Below is a small trained network, with its code and all its weights. Each question gives an input and a target symbol and asks what happens when units are switched off, that is, made to give their printed mean instead of their output.

import numpy as np


def w(rows, s, z=0):
    codes = np.array(rows[::2]) - 128.0
    scale = np.full(codes.shape[1], s)
    scale[-1] = z or s
    return codes * scale


def f(y):
    return y / 2 * (1 + np.tanh(0.7978845608 * (y + 0.044715 * y**3)))


def softmax(a):
    e = np.exp(a - a.max(-1, keepdims=True))
    return e / e.sum(-1, keepdims=True)


def log_softmax(a):
    a = a - a.max(-1, keepdims=True)
    return a - np.log(np.exp(a).sum(-1, keepdims=True))


def net(x, mask):
    ids = ['αζθλμξστφω'.index(c) for c in x.split()]
    T = len(ids)
    res = E[ids] + P[:T]
    u = 0
    for l in range(3):
        r = res
        for j in range(2):
            rows = slice(2 * j, 2 * j + 2)
            q, k, v = (r @ M[l][rows].T for M in (Q, K, V))
            z = softmax(np.where(np.tri(T) > 0, q @ k.T / 2**0.5, -1e9)) @ v
            o = O[l][rows]
            res = res + np.where(mask[u + j], z, o[:, -1]) @ o[:, :-1]
        u += 2
        y = f(res @ A[l][:, :-1].T + A[l][:, -1])
        res = res + np.where(mask[u : u + 4], y, B[l][:, -1]) @ B[l][:, :-1]
        u += 4
    return log_softmax(res[-1] @ U[:, :-1].T + U[:, -1])


Q, K, V, O, A, B = {}, {}, {}, {}, {}, {}
E = w([
[96,18,192],'α',
[97,99,123],'ζ',
[247,193,239],'θ',
[117,170,89],'λ',
[81,58,119],'μ',
[81,109,87],'ξ',
[79,216,137],'σ',
[89,173,90],'τ',
[105,54,233],'φ',
[89,85,100],'ω',
],0.013)
P = w([
[96,52,94],'0',
[135,113,254],'1',
[89,160,225],'2',
[102,142,243],'3',
[99,171,209],'4',
[95,126,233],'5',
[98,175,218],'6',
[117,150,192],'7',
[142,200,193],'8',
[109,167,180],'9',
[146,70,210],'10',
[130,165,181],'11',
[153,184,188],'12',
],0.0053)
Q[0] = w([
[58,92,185],'0.h1',
[40,2,120],'0.h1',
[34,184,83],'0.h2',
[74,176,37],'0.h2',
],0.009)
K[0] = w([
[173,169,119],'0.h1',
[178,248,126],'0.h1',
[207,133,149],'0.h2',
[161,102,167],'0.h2',
],0.012)
V[0] = w([
[190,254,148],'0.h1',
[80,151,63],'0.h1',
[15,134,92],'0.h2',
[133,168,6],'0.h2',
],0.0085)
O[0] = w([
[166,234,170,157],'0.h1',
[34,179,128,31],'0.h1',
[22,107,141,132],'0.h2',
[47,255,63,2],'0.h2',
],0.0079,0.0055)
A[0] = w([
[2,198,176,73],'0.n1',
[34,79,114,117],'0.n2',
[135,160,148,1],'0.n3',
[173,210,233,145],'0.n4',
],0.0066,0.003)
B[0] = w([
[38,190,168,130],'0.n1',
[76,100,107,147],'0.n2',
[165,161,77,110],'0.n3',
[157,81,2,255],'0.n4',
],0.0067,0.0059)
Q[1] = w([
[169,33,172],'1.h1',
[107,106,208],'1.h1',
[253,179,133],'1.h2',
[171,91,89],'1.h2',
],0.015)
K[1] = w([
[61,146,122],'1.h1',
[70,107,5],'1.h1',
[154,210,164],'1.h2',
[219,119,194],'1.h2',
],0.013)
V[1] = w([
[132,182,236],'1.h1',
[151,40,113],'1.h1',
[87,88,1],'1.h2',
[131,53,164],'1.h2',
],0.0089)
O[1] = w([
[138,131,187,44],'1.h1',
[153,186,29,233],'1.h1',
[120,75,2,98],'1.h2',
[201,92,137,254],'1.h2',
],0.0089,0.0085)
A[1] = w([
[171,187,78,154],'1.n1',
[159,94,205,193],'1.n2',
[118,97,109,105],'1.n3',
[2,6,197,253],'1.n4',
],0.0051,0.0042)
B[1] = w([
[131,2,93,190],'1.n1',
[78,184,6,254],'1.n2',
[140,131,119,137],'1.n3',
[88,238,86,220],'1.n4',
],0.0078,0.0057)
Q[2] = w([
[166,102,1],'2.h1',
[216,112,125],'2.h1',
[31,176,200],'2.h2',
[88,249,184],'2.h2',
],0.0088)
K[2] = w([
[45,111,79],'2.h1',
[123,1,2],'2.h1',
[169,210,126],'2.h2',
[205,211,202],'2.h2',
],0.0097)
V[2] = w([
[101,89,96],'2.h1',
[110,191,165],'2.h1',
[76,172,77],'2.h2',
[30,254,169],'2.h2',
],0.0067)
O[2] = w([
[88,109,112,189],'2.h1',
[123,217,150,37],'2.h1',
[2,157,103,161],'2.h2',
[126,177,238,3],'2.h2',
],0.0065,0.021)
A[2] = w([
[178,111,42,78],'2.n1',
[4,179,134,215],'2.n2',
[149,164,188,2],'2.n3',
[173,26,1,29],'2.n4',
],0.0075,0.0065)
B[2] = w([
[103,121,254,192],'2.n1',
[247,114,87,153],'2.n2',
[98,6,207,132],'2.n3',
[101,176,178,253],'2.n4',
],0.0075,0.049)
U = w([
[199,31,105,187],'α',
[69,182,202,70],'ζ',
[150,32,170,165],'θ',
[85,179,126,122],'λ',
[84,73,108,171],'μ',
[72,89,94,161],'ξ',
[135,79,36,181],'σ',
[98,169,122,134],'τ',
[66,24,229,2],'φ',
[2,124,161,89],'ω',
],0.0049,0.0057)

Each question gives the input, a string of symbols that net reads in full, and the target symbol t.
The units are the heads (2 rows each of Q, K, V and O) and the neurons (one row each of A and B). Each row of codes is followed by its name. A weight is (code - 128) times the scale printed after its matrix; where a second scale follows, it is the last column's (O, A, B and U).
mask holds one flag per unit, layer by layer, with each layer's heads first. A switched-off unit (its flag False) gives its mean, the last column of its rows in O or B, instead of its output. The means were averaged over made-up inputs and are rounded, as every weight is.
A unit's drop is (log p(t) with every unit on - log p(t) with that unit switched off) / (log p(t) with every unit on - log p(t) with every unit switched off).
The circuit of an input: a set's keep is (log p(t) with only the set's units on - log p(t) with every unit switched off) / (log p(t) with every unit on - log p(t) with every unit switched off). Starting from the 12 units with the biggest drops (on a tie, the unit counted first), units are removed one at a time, each time the one whose removal leaves the highest keep (on an exact tie, the one counted first), for as long as the keep stays at least 0.8.
circuit, biggest first: the units of the circuit, biggest drop first
k most important neurons of layer l: the k neurons of layer l with the biggest drops, biggest first
heads that matter: for each layer, one digit per head in row order, 1 if its drop is at least 0.15 and else 0, layers parted by /
drop when u is switched off: that unit's drop, to one decimal
input ξ ζ α φ λ ξ λ, target σ: 3 most important neurons of layer 0 : (0.n4, 0.n1, 0.n2)
input θ α θ μ ω, target α: circuit, biggest first : (2.h2, 0.h2)
input θ θ ζ λ λ ζ ξ ξ, target α: circuit, biggest first : (2.n4, 2.h2, 0.h2, 1.h2)
input μ α σ σ α μ, target ω: heads that matter : 11 / 11 / 01
input σ ξ ξ ξ ζ σ α μ, target ζ: heads that matter : 11 / 10 / 11
input θ θ α τ φ θ ζ θ θ τ ξ θ φ, target α: circuit, biggest first : (2.n4, 2.n1, 1.h2)
input φ θ τ, target θ: circuit, biggest first : (0.h2, 2.h2, 1.h2)
input θ ζ θ φ, target α: circuit, biggest first : (2.n4, 2.h2, 2.n1)
input θ φ σ σ θ φ σ, target α: heads that matter : 01 / 00 / 01
input α ζ ξ, target φ: most important neuron of layer 2 : (2.n1)
input θ α α, target α: heads that matter : 00 / 01 / 01
input θ λ θ σ θ φ θ μ μ, target α: circuit, biggest first : (2.n4, 2.h2, 2.n1, 1.h2)
input ξ μ τ ξ, target σ: 3 most important neurons of layer 0 : (0.n1, 0.n4, 0.n2)
input θ θ λ μ θ μ ω α φ θ ξ μ, target α: circuit, biggest first : (2.n4, 2.n1, 1.h2, 0.h2)
input θ θ θ α θ ω ξ ζ, target α: most important neuron of layer 0 : (0.n4)
input α ω λ θ φ σ ζ ξ μ ζ ω θ τ, target φ: heads that matter : 10 / 11 / 11
input α μ ζ σ μ λ, target φ: 3 most important neurons of layer 2 : (2.n1, 2.n4, 2.n2)
input ξ φ φ ω, target σ: 2 most important neurons of layer 2 : (2.n1, 2.n4)
input ξ ζ ξ, target σ: 2 most important neurons of layer 2 : (2.n2, 2.n1)
input σ μ ω σ, target ζ: 2 most important neurons of layer 1 : (1.n4, 1.n1)
input μ σ σ, target ω: most important neuron of layer 2 : (2.n4)
input ξ α φ τ τ φ ξ τ, target σ: 3 most important neurons of layer 0 : (0.n4, 0.n1, 0.n2)
input α ξ ω τ μ α ξ α μ, target φ: 2 most important neurons of layer 2 : (2.n1, 2.n4)
input ξ λ ω τ θ ω μ ξ τ μ ζ σ ω, target σ: 3 most important neurons of layer 2 : (2.n4, 2.n1, 2.n2)
input ξ μ λ, target σ: 2 most important neurons of layer 2 : (2.n2, 2.n1)
input σ ζ ξ ω ω σ σ, target ζ: drop when 0.n4 is switched off : 1.0
